Here is a tiny trained network, its code and every weight. The questions are about switching its units off for an input and a target symbol, where a switched-off unit gives its printed mean instead of its output.

import numpy as np


def w(rows, s, z=0):
    codes = np.array(rows[::2]) - 128.0
    scale = np.full(codes.shape[1], s)
    scale[-1] = z or s
    return codes * scale


def f(y):
    return np.maximum(y, 0)


def softmax(a):
    e = np.exp(a - a.max(-1, keepdims=True))
    return e / e.sum(-1, keepdims=True)


def log_softmax(a):
    a = a - a.max(-1, keepdims=True)
    return a - np.log(np.exp(a).sum(-1, keepdims=True))


def net(x, mask):
    ids = ['γμξσψω'.index(c) for c in x.split()]
    T = len(ids)
    res = E[ids] + P[:T]
    u = 0
    for l in range(2):
        q, k, v = (res @ M[l].T for M in (Q, K, V))
        z = softmax(np.where(np.tri(T) > 0, q @ k.T / 2**0.5, -1e9)) @ v
        res = res + np.where(mask[u], z, O[l][:, -1]) @ O[l][:, :-1]
        u += 1
        y = f(res @ A[l][:, :-1].T + A[l][:, -1])
        res = res + np.where(mask[u : u + 4], y, B[l][:, -1]) @ B[l][:, :-1]
        u += 4
    return log_softmax(res[-1] @ U[:, :-1].T + U[:, -1])


Q, K, V, O, A, B = {}, {}, {}, {}, {}, {}
E = w([
[185,183,94,102,141,64],'γ',
[91,200,170,149,152,8],'μ',
[170,177,198,122,179,165],'ξ',
[201,71,129,21,46,117],'σ',
[148,133,167,49,87,162],'ψ',
[183,40,157,111,120,144],'ω',
],0.015)
P = w([
[175,213,96,223,170,123],'0',
[80,153,77,115,190,232],'1',
[114,117,151,184,78,28],'2',
[132,106,64,101,162,125],'3',
[130,134,145,93,218,198],'4',
[77,117,157,152,56,75],'5',
[120,87,72,56,178,159],'6',
[109,83,136,52,228,218],'7',
[46,128,163,127,37,102],'8',
[120,70,69,32,190,195],'9',
[193,66,190,44,255,204],'10',
[52,125,155,150,9,105],'11',
[207,119,105,26,169,197],'12',
],0.0081)
Q[0] = w([
[98,90,152,145,191,101],'L0H0',
[110,100,135,251,145,138],'L0H0',
],0.017)
K[0] = w([
[49,112,135,152,127,126],'L0H0',
[159,145,97,218,10,167],'L0H0',
],0.013)
V[0] = w([
[99,98,146,98,245,126],'L0H0',
[64,119,191,100,170,115],'L0H0',
],0.012)
O[0] = w([
[215,227,195,122,202,62,255],'L0H0',
[81,72,253,153,92,79,196],'L0H0',
],0.0066,0.0054)
A[0] = w([
[77,128,87,135,195,9,168],'L0N0',
[99,191,155,203,135,175,9],'L0N1',
[52,70,177,185,58,65,87],'L0N2',
[106,161,78,130,181,109,44],'L0N3',
],0.012,0.0015)
B[0] = w([
[173,158,142,81,41,198,253],'L0N0',
[136,34,130,163,180,71,164],'L0N1',
[9,32,85,89,235,107,211],'L0N2',
[98,183,202,112,175,97,166],'L0N3',
],0.011,0.005)
Q[1] = w([
[110,131,125,31,203,167],'L1H0',
[202,119,125,17,154,245],'L1H0',
],0.012)
K[1] = w([
[148,17,213,72,131,206],'L1H0',
[241,119,226,27,202,254],'L1H0',
],0.0099)
V[1] = w([
[77,200,192,90,6,106],'L1H0',
[147,93,64,133,68,7],'L1H0',
],0.013)
O[1] = w([
[66,154,180,191,83,232,123],'L1H0',
[111,170,255,50,98,196,11],'L1H0',
],0.0099,0.011)
A[1] = w([
[123,87,54,236,26,111,106],'L1N0',
[235,89,99,118,237,255,3],'L1N1',
[104,210,171,200,148,155,57],'L1N2',
[90,119,194,207,167,21,234],'L1N3',
],0.0088,0.0021)
B[1] = w([
[117,222,101,183,76,107,197],'L1N0',
[115,197,65,74,70,211,238],'L1N1',
[232,103,155,111,248,131,171],'L1N2',
[83,63,202,115,38,127,254],'L1N3',
],0.011,0.0081)
U = w([
[138,99,45,160,222,170,122],'γ',
[192,73,216,236,100,99,211],'μ',
[148,46,76,207,196,10,98],'ξ',
[42,177,124,58,118,170,78],'σ',
[101,204,98,220,44,87,218],'ψ',
[118,162,57,119,254,73,3],'ω',
],0.0047,0.0016)

Each question gives the input, a string of symbols that net reads in full, and the target symbol t.
The units are the heads (2 rows each of Q, K, V and O) and the neurons (one row each of A and B). Each row of codes is followed by its name. A weight is (code - 128) times the scale printed after its matrix; where a second scale follows, it is the last column's (O, A, B and U).
mask holds one flag per unit, layer by layer, with each layer's heads first. A switched-off unit (its flag False) gives its mean, the last column of its rows in O or B, instead of its output. The means were averaged over made-up inputs and are rounded, as every weight is.
A unit's drop is (log p(t) with every unit on - log p(t) with that unit switched off) / (log p(t) with every unit on - log p(t) with every unit switched off).
The circuit of an input: a set's keep is (log p(t) with only the set's units on - log p(t) with every unit switched off) / (log p(t) with every unit on - log p(t) with every unit switched off). Starting from all 10 units, units are removed one at a time, each time the one whose removal leaves the highest keep (on an exact tie, the one counted first), for as long as the keep stays at least 0.8.
units of the circuit, in order: the units of the circuit, biggest drop first
top k neurons: the k neurons with the biggest drops, biggest first
k most important neurons of layer l: the k neurons of layer l with the biggest drops, biggest first
input σ ω ω γ ω, target ω: top 4 neurons => [L1N1 L0N0 L1N3 L0N3]
input μ ψ ψ ψ ψ ψ γ ξ ψ ω μ, target ψ: top neuron => [L0N0]
input μ μ γ μ σ γ ξ ξ ψ μ, target ξ: units of the circuit, in order => [L0N0 L1H0]
input ψ ω ω σ, target ω: top 2 neurons => [L0N0 L1N3]
input γ μ μ γ, target μ: units of the circuit, in order => [L1H0 L1N2 L0N0]
input ω ψ γ μ σ ψ σ ψ μ ψ ξ σ, target μ: top 2 neurons => [L0N0 L1N1]
input μ σ σ ψ ω γ ψ ψ ξ ψ ψ ξ μ, target ψ: 3 most important neurons of layer 0 => [L0N0 L0N2 L0N1]
input σ ψ σ ω σ ξ σ ψ ω ω μ ψ μ, target μ: top 2 neurons => [L1N2 L1N1]
input σ ω ψ ψ, target ω: units of the circuit, in order => [L1H0 L1N3]
input ω ψ ψ σ σ γ σ σ σ ω σ ξ ω, target σ: top 3 neurons => [L1N1 L0N2 L1N2]
input ψ γ ξ σ ψ γ ω, target ψ: top 2 neurons => [L1N0 L0N2]
input ω ψ σ ψ γ μ ψ μ ψ ω ψ ξ, target μ: top 4 neurons => [L1N1 L0N1 L0N0 L1N3]
input γ ψ σ ξ, target ψ: 2 most important neurons of layer 1 => [L1N1 L1N0]
input γ μ ξ, target μ: most important neuron of layer 1 => [L1N3]
input ξ ξ ω ω μ ψ σ, target μ: 3 most important neurons of layer 0 => [L0N1 L0N0 L0N2]
input ω σ γ γ σ γ γ μ ψ ψ ξ, target ξ: 2 most important neurons of layer 1 => [L1N3 L1N0]
input ω ξ ω ξ ψ ψ γ, target ψ: units of the circuit, in order => [L1H0 L1N0]
input γ ω σ μ σ μ ψ ω σ σ, target ω: 2 most important neurons of layer 1 => [L1N3 L1N1]
input ψ γ ω ψ ω σ, target ξ: top 2 neurons => [L1N1 L0N0]
input ψ ξ σ ω ψ ψ σ σ ω σ ψ ψ γ, target ψ: top neuron => [L0N2]
input ψ σ γ ω ψ γ μ ψ ω, target ξ: top 3 neurons => [L0N0 L0N2 L1N1]
input ω ξ μ σ ξ ψ ψ ω ξ γ ψ ξ ψ, target ψ: units of the circuit, in order => [L1H0 L0N2 L1N0]
